Below is a small trained network, with its code and all its weights. Each question gives an input and a class and asks what happens when units are switched off, that is, made to give their printed mean instead of their output.

import numpy as np


def w(rows, s, z=0):
    codes = np.array(rows[::2]) - 128.0
    scale = np.full(codes.shape[1], s)
    scale[-1] = z or s
    return codes * scale


def f(y):
    return y / 2 * (1 + np.tanh(0.7978845608 * (y + 0.044715 * y**3)))


def log_softmax(a):
    a = a - a.max(-1, keepdims=True)
    return a - np.log(np.exp(a).sum(-1, keepdims=True))


def net(x, mask):
    res = np.array(x, float).reshape(1, 8) / 4 @ E
    y = f(res @ A[0][:, :-1].T + A[0][:, -1])
    res = res + np.where(mask, y, B[0][:, -1]) @ B[0][:, :-1]
    return log_softmax(res[-1] @ U[:, :-1].T + U[:, -1])


A, B = {}, {}
E = w([
[84,140,225],'x0',
[128,128,128],'x1',
[53,111,87],'x2',
[128,129,128],'x3',
[127,128,128],'x4',
[129,128,128],'x5',
[128,128,128],'x6',
[130,251,106],'x7',
],0.02)
A[0] = w([
[140,90,183,75],'N1',
[94,104,144,101],'N2',
[209,110,200,68],'N3',
[19,78,185,81],'N4',
[125,130,132,119],'N5',
[210,28,137,54],'N6',
[122,167,196,30],'N7',
[72,241,119,10],'N8',
[71,214,111,166],'N9',
[194,185,147,90],'N10',
[118,167,202,42],'N11',
[136,152,207,98],'N12',
[148,74,9,47],'N13',
[188,122,181,35],'N14',
[85,100,152,97],'N15',
[105,153,53,53],'N16',
[245,214,66,120],'N17',
[149,166,187,5],'N18',
[208,93,187,168],'N19',
[108,120,140,97],'N20',
[124,129,131,119],'N21',
[148,139,191,119],'N22',
],0.015,0.016)
B[0] = w([
[125,103,209,171],'N1',
[142,112,183,155],'N2',
[58,108,131,185],'N3',
[161,111,209,227],'N4',
[139,104,120,126],'N5',
[135,195,7,209],'N6',
[143,136,62,157],'N7',
[24,47,123,190],'N8',
[127,156,92,224],'N9',
[155,126,161,180],'N10',
[127,151,64,165],'N11',
[113,113,81,183],'N12',
[36,66,123,201],'N13',
[98,82,174,154],'N14',
[153,106,193,165],'N15',
[202,216,101,161],'N16',
[199,123,166,252],'N17',
[171,201,109,146],'N18',
[83,150,59,220],'N19',
[131,138,152,134],'N20',
[137,106,123,126],'N21',
[113,111,95,175],'N22',
],0.014,0.02)
U = w([
[153,162,9,158],'0',
[15,55,108,202],'1',
[228,112,177,2],'2',
],0.014,0.0049)

Each question gives the input, the list of numbers given to net, and the class t.
The units are the neurons (one row each of A and B). Each row of codes is followed by its name. A weight is (code - 128) times the scale printed after its matrix; where a second scale follows, it is the last column's (A, B and U).
mask holds one flag per neuron, in row order. A switched-off neuron (its flag False) gives its mean, the last column of its row in B, instead of its output. The means were averaged over made-up inputs and are rounded, as every weight is.
A unit's drop is (log p(t) with every unit on - log p(t) with that unit switched off) / (log p(t) with every unit on - log p(t) with every unit switched off).
The circuit of an input: a set's keep is (log p(t) with only the set's units on - log p(t) with every unit switched off) / (log p(t) with every unit on - log p(t) with every unit switched off). Starting from the 12 units with the biggest drops (on a tie, the unit counted first), units are removed one at a time, each time the one whose removal leaves the highest keep (on an exact tie, the one counted first), for as long as the keep stays at least 0.8.
units of the circuit, in order: the units of the circuit, biggest drop first
unit that matters most: the unit with the biggest drop
top k neurons: the k neurons with the biggest drops, biggest first
drop of u: that unit's drop, to one decimal
input [-7,0,-6,-8,2,4,8,2], class 2: units of the circuit, in order -> N17
input [-4,-8,3,-7,-8,-6,4,0], class 1: top 2 neurons -> N13; N6
input [-2,-5,-4,-8,7,8,0,1], class 2: top 2 neurons -> N6; N17
input [-6,-8,3,-6,-7,4,-6,0], class 1: top 3 neurons -> N13; N6; N9
input [-4,-8,1,1,1,2,-6,0], class 1: top 4 neurons -> N6; N13; N9; N4
input [1,5,8,-2,7,6,8,-4], class 2: top 3 neurons -> N4; N8; N19
input [-1,8,0,-8,-1,-6,-5,-1], class 0: top 4 neurons -> N8; N13; N4; N3
input [-2,4,7,-5,-6,8,-6,2], class 0: top 2 neurons -> N16; N3
input [1,-6,4,7,-3,8,2,5], class 1: top 2 neurons -> N8; N6
input [1,1,7,7,-1,4,5,7], class 1: top 2 neurons -> N8; N6
input [2,-8,-7,-8,-6,-2,-7,-3], class 1: top 2 neurons -> N3; N14
input [-1,3,-1,1,8,0,-5,-2], class 0: drop of N13 -> 0.4
input [0,-5,-1,-1,3,-1,-1,-3], class 0: drop of N13 -> 0.5
input [-4,1,-7,-6,5,0,-1,-6], class 0: unit that matters most -> N6
input [7,4,-4,3,-4,4,-3,2], class 0: drop of N18 -> 0.2
input [6,-2,-1,-4,-7,8,-5,2], class 0: drop of N13 -> 0.2
